Below is a small trained network, with its code and all its weights. Each question gives an input and a class and asks what happens when units are switched off, that is, made to give their printed mean instead of their output.

import numpy as np


def w(rows, s, z=0):
    codes = np.array(rows[::2]) - 128.0
    scale = np.full(codes.shape[1], s)
    scale[-1] = z or s
    return codes * scale


def f(y):
    return np.maximum(y, 0)


def log_softmax(a):
    a = a - a.max(-1, keepdims=True)
    return a - np.log(np.exp(a).sum(-1, keepdims=True))


def net(x, mask):
    res = np.array(x, float).reshape(1, 7) / 4 @ E
    y = f(res @ A[0][:, :-1].T + A[0][:, -1])
    res = res + np.where(mask, y, B[0][:, -1]) @ B[0][:, :-1]
    return log_softmax(res[-1] @ U[:, :-1].T + U[:, -1])


A, B = {}, {}
E = w([
[180,151,142,155,254,162,27,193],'x0',
[190,164,56,1,159,107,161,220],'x1',
[187,245,27,222,73,79,100,163],'x2',
[64,72,108,210,138,129,200,194],'x3',
[197,94,91,92,75,182,92,86],'x4',
[89,195,196,179,95,83,164,168],'x5',
[47,84,23,144,168,214,140,96],'x6',
],0.0066)
A[0] = w([
[183,89,26,87,45,218,115,73,192],'N0',
[45,53,148,136,104,204,121,45,208],'N1',
[132,224,114,255,60,108,81,114,192],'N2',
[70,219,54,160,136,125,118,121,197],'N3',
[99,125,152,13,60,64,242,136,216],'N4',
[51,118,54,170,145,150,196,183,52],'N5',
[189,253,111,66,146,69,70,112,251],'N6',
[76,80,130,31,160,124,172,120,81],'N7',
[118,95,103,113,118,136,224,155,126],'N8',
[109,118,100,83,151,144,129,102,92],'N9',
[84,123,143,104,189,251,99,125,42],'N10',
[113,154,156,250,59,60,139,122,208],'N11',
],0.0072,0.0026)
B[0] = w([
[167,142,19,138,111,177,48,2,224],'N0',
[131,70,122,166,156,181,151,50,234],'N1',
[132,162,193,154,75,144,178,148,240],'N2',
[134,191,149,113,85,105,134,193,198],'N3',
[135,193,200,196,49,132,175,112,228],'N4',
[99,207,105,143,127,74,132,202,198],'N5',
[198,174,127,111,83,168,112,80,255],'N6',
[120,152,180,172,102,163,180,141,196],'N7',
[144,168,125,113,103,88,117,137,180],'N8',
[115,149,132,158,91,147,122,89,159],'N9',
[99,62,157,151,155,175,157,143,190],'N10',
[58,130,163,205,66,160,204,102,236],'N11',
],0.0091,0.0084)
U = w([
[138,82,193,70,201,141,75,145,178],'0',
[216,177,74,79,115,138,1,99,207],'1',
[93,117,74,155,181,123,113,206,96],'2',
[92,92,84,42,124,42,106,115,9],'3',
[72,66,111,169,124,186,174,69,142],'4',
[80,87,86,71,120,15,90,114,2],'5',
[115,199,191,146,66,114,225,155,141],'6',
[73,178,36,107,141,44,103,156,93],'7',
],0.0087,0.005)

Each question gives the input, the list of numbers given to net, and the class t.
The units are the neurons (one row each of A and B). Each row of codes is followed by its name. A weight is (code - 128) times the scale printed after its matrix; where a second scale follows, it is the last column's (A, B and U).
mask holds one flag per neuron, in row order. A switched-off neuron (its flag False) gives its mean, the last column of its row in B, instead of its output. The means were averaged over made-up inputs and are rounded, as every weight is.
A unit's drop is (log p(t) with every unit on - log p(t) with that unit switched off) / (log p(t) with every unit on - log p(t) with every unit switched off).
The circuit of an input: a set's keep is (log p(t) with only the set's units on - log p(t) with every unit switched off) / (log p(t) with every unit on - log p(t) with every unit switched off). Starting from all 12 units, units are removed one at a time, each time the one whose removal leaves the highest keep (on an exact tie, the one counted first), for as long as the keep stays at least 0.8.
units of the circuit, in order: the units of the circuit, biggest drop first
k most important neurons: the k neurons with the biggest drops, biggest first
drop of u: that unit's drop, to one decimal
input [-1,-3,4,-6,-6,-8,-5], class 1: units of the circuit, in order -> N4, N6
input [5,7,-2,6,3,-7,-4], class 1: units of the circuit, in order -> N11
input [3,6,-1,6,7,3,6], class 1: units of the circuit, in order -> N0, N11
input [6,8,-2,-8,-5,5,7], class 1: 4 most important neurons -> N6, N11, N2, N4
input [3,8,0,-5,-7,-4,0], class 1: 3 most important neurons -> N6, N11, N2
input [0,5,-6,3,-8,-6,6], class 6: 4 most important neurons -> N5, N7, N0, N8
input [2,6,4,-1,7,6,-4], class 1: 3 most important neurons -> N6, N11, N7
input [-1,7,0,-1,-5,-5,6], class 7: drop of N9 -> -0.1
input [-7,4,-4,8,-7,-4,8], class 6: drop of N5 -> 0.3
input [6,-1,-2,1,0,0,-7], class 1: drop of N11 -> 0.2
input [2,1,-8,-2,0,4,2], class 4: drop of N1 -> 0.2
